Here is a tiny trained network, its code and every weight. The questions are about switching its units off for an input and a class, where a switched-off unit gives its printed mean instead of its output.

import numpy as np


def w(rows, s, z=0):
    codes = np.array(rows[::2]) - 128.0
    scale = np.full(codes.shape[1], s)
    scale[-1] = z or s
    return codes * scale


def f(y):
    return np.maximum(y, 0)


def log_softmax(a):
    a = a - a.max(-1, keepdims=True)
    return a - np.log(np.exp(a).sum(-1, keepdims=True))


def net(x, mask):
    res = np.array(x, float).reshape(1, 7) / 4 @ E
    y = f(res @ A[0][:, :-1].T + A[0][:, -1])
    res = res + np.where(mask, y, B[0][:, -1]) @ B[0][:, :-1]
    return log_softmax(res[-1] @ U[:, :-1].T + U[:, -1])


A, B = {}, {}
E = w([
[107,105,187,131],'x0',
[110,96,116,110],'x1',
[68,77,220,75],'x2',
[158,20,77,188],'x3',
[98,165,1,98],'x4',
[174,68,125,62],'x5',
[219,111,118,105],'x6',
],0.0065)
A[0] = w([
[135,191,137,141,227],'neuron 0',
[71,78,124,104,116],'neuron 1',
[141,188,101,161,182],'neuron 2',
[163,166,177,99,105],'neuron 3',
[154,124,159,50,126],'neuron 4',
[166,150,164,73,138],'neuron 5',
[163,135,148,179,203],'neuron 6',
[136,92,151,45,151],'neuron 7',
[77,95,149,119,144],'neuron 8',
[111,223,138,92,200],'neuron 9',
[109,121,172,96,105],'neuron 10',
[171,141,76,122,184],'neuron 11',
[100,146,165,98,161],'neuron 12',
[116,29,122,119,234],'neuron 13',
[150,102,160,192,191],'neuron 14',
[161,17,91,125,232],'neuron 15',
[79,218,158,112,176],'neuron 16',
[65,69,171,92,129],'neuron 17',
[89,66,156,89,110],'neuron 18',
[183,146,62,121,73],'neuron 19',
[128,170,5,182,230],'neuron 20',
[180,149,158,57,46],'neuron 21',
[97,118,87,192,92],'neuron 22',
[62,135,151,161,252],'neuron 23',
],0.012,0.003)
B[0] = w([
[88,167,218,162,184],'neuron 0',
[154,127,33,164,168],'neuron 1',
[173,227,160,188,187],'neuron 2',
[124,137,90,108,171],'neuron 3',
[178,44,92,99,180],'neuron 4',
[145,89,104,128,175],'neuron 5',
[123,213,248,108,176],'neuron 6',
[183,97,59,101,191],'neuron 7',
[120,96,68,208,176],'neuron 8',
[66,147,211,148,207],'neuron 9',
[155,95,83,99,176],'neuron 10',
[232,189,116,99,188],'neuron 11',
[72,101,101,161,182],'neuron 12',
[152,125,141,199,216],'neuron 13',
[4,132,253,167,189],'neuron 14',
[141,174,164,193,235],'neuron 15',
[57,112,200,160,213],'neuron 16',
[138,110,64,169,207],'neuron 17',
[125,110,78,163,190],'neuron 18',
[196,152,102,108,183],'neuron 19',
[237,134,161,126,254],'neuron 20',
[163,84,102,93,164],'neuron 21',
[170,80,92,134,169],'neuron 22',
[112,160,132,221,202],'neuron 23',
],0.0063,0.0088)
U = w([
[84,143,145,18,2],'0',
[105,196,248,147,190],'1',
[184,166,95,91,191],'2',
[81,84,48,177,86],'3',
],0.012,0.0025)

Each question gives the input, the list of numbers given to net, and the class t.
The units are the neurons (one row each of A and B). Each row of codes is followed by its name. A weight is (code - 128) times the scale printed after its matrix; where a second scale follows, it is the last column's (A, B and U).
mask holds one flag per neuron, in row order. A switched-off neuron (its flag False) gives its mean, the last column of its row in B, instead of its output. The means were averaged over made-up inputs and are rounded, as every weight is.
A unit's drop is (log p(t) with every unit on - log p(t) with that unit switched off) / (log p(t) with every unit on - log p(t) with every unit switched off).
The circuit of an input: a set's keep is (log p(t) with only the set's units on - log p(t) with every unit switched off) / (log p(t) with every unit on - log p(t) with every unit switched off). Starting from the 12 units with the biggest drops (on a tie, the unit counted first), units are removed one at a time, each time the one whose removal leaves the highest keep (on an exact tie, the one counted first), for as long as the keep stays at least 0.8.
circuit, biggest first: the units of the circuit, biggest drop first
most important unit: the unit with the biggest drop
top k neurons: the k neurons with the biggest drops, biggest first
drop of u: that unit's drop, to one decimal
input [-2,-6,4,-4,6,5,-7], class 3: most important unit -> neuron 6
input [-2,-8,6,-3,8,5,-3], class 3: circuit, biggest first -> (neuron 6; neuron 20; neuron 2)
input [4,5,5,-7,7,-1,3], class 0: top 2 neurons -> (neuron 13; neuron 9)
input [7,-8,-1,6,2,4,7], class 1: circuit, biggest first -> (neuron 15; neuron 14)
input [-4,0,-6,-8,3,0,5], class 1: top 2 neurons -> (neuron 9; neuron 0)
input [6,-5,-8,5,-1,-2,8], class 1: top 2 neurons -> (neuron 14; neuron 6)
input [-8,-8,-8,3,-5,-5,8], class 1: top 2 neurons -> (neuron 6; neuron 14)
input [-2,-3,-8,-3,4,5,-8], class 1: top 2 neurons -> (neuron 9; neuron 0)
input [-2,-7,1,-3,7,-3,6], class 1: top 2 neurons -> (neuron 9; neuron 0)
input [-7,6,3,7,7,6,0], class 2: drop of neuron 11 -> 0.1
input [-2,-4,2,-3,-4,3,0], class 2: drop of neuron 14 -> 0.2
input [-7,5,-2,2,2,0,-7], class 2: drop of neuron 20 -> 0.2
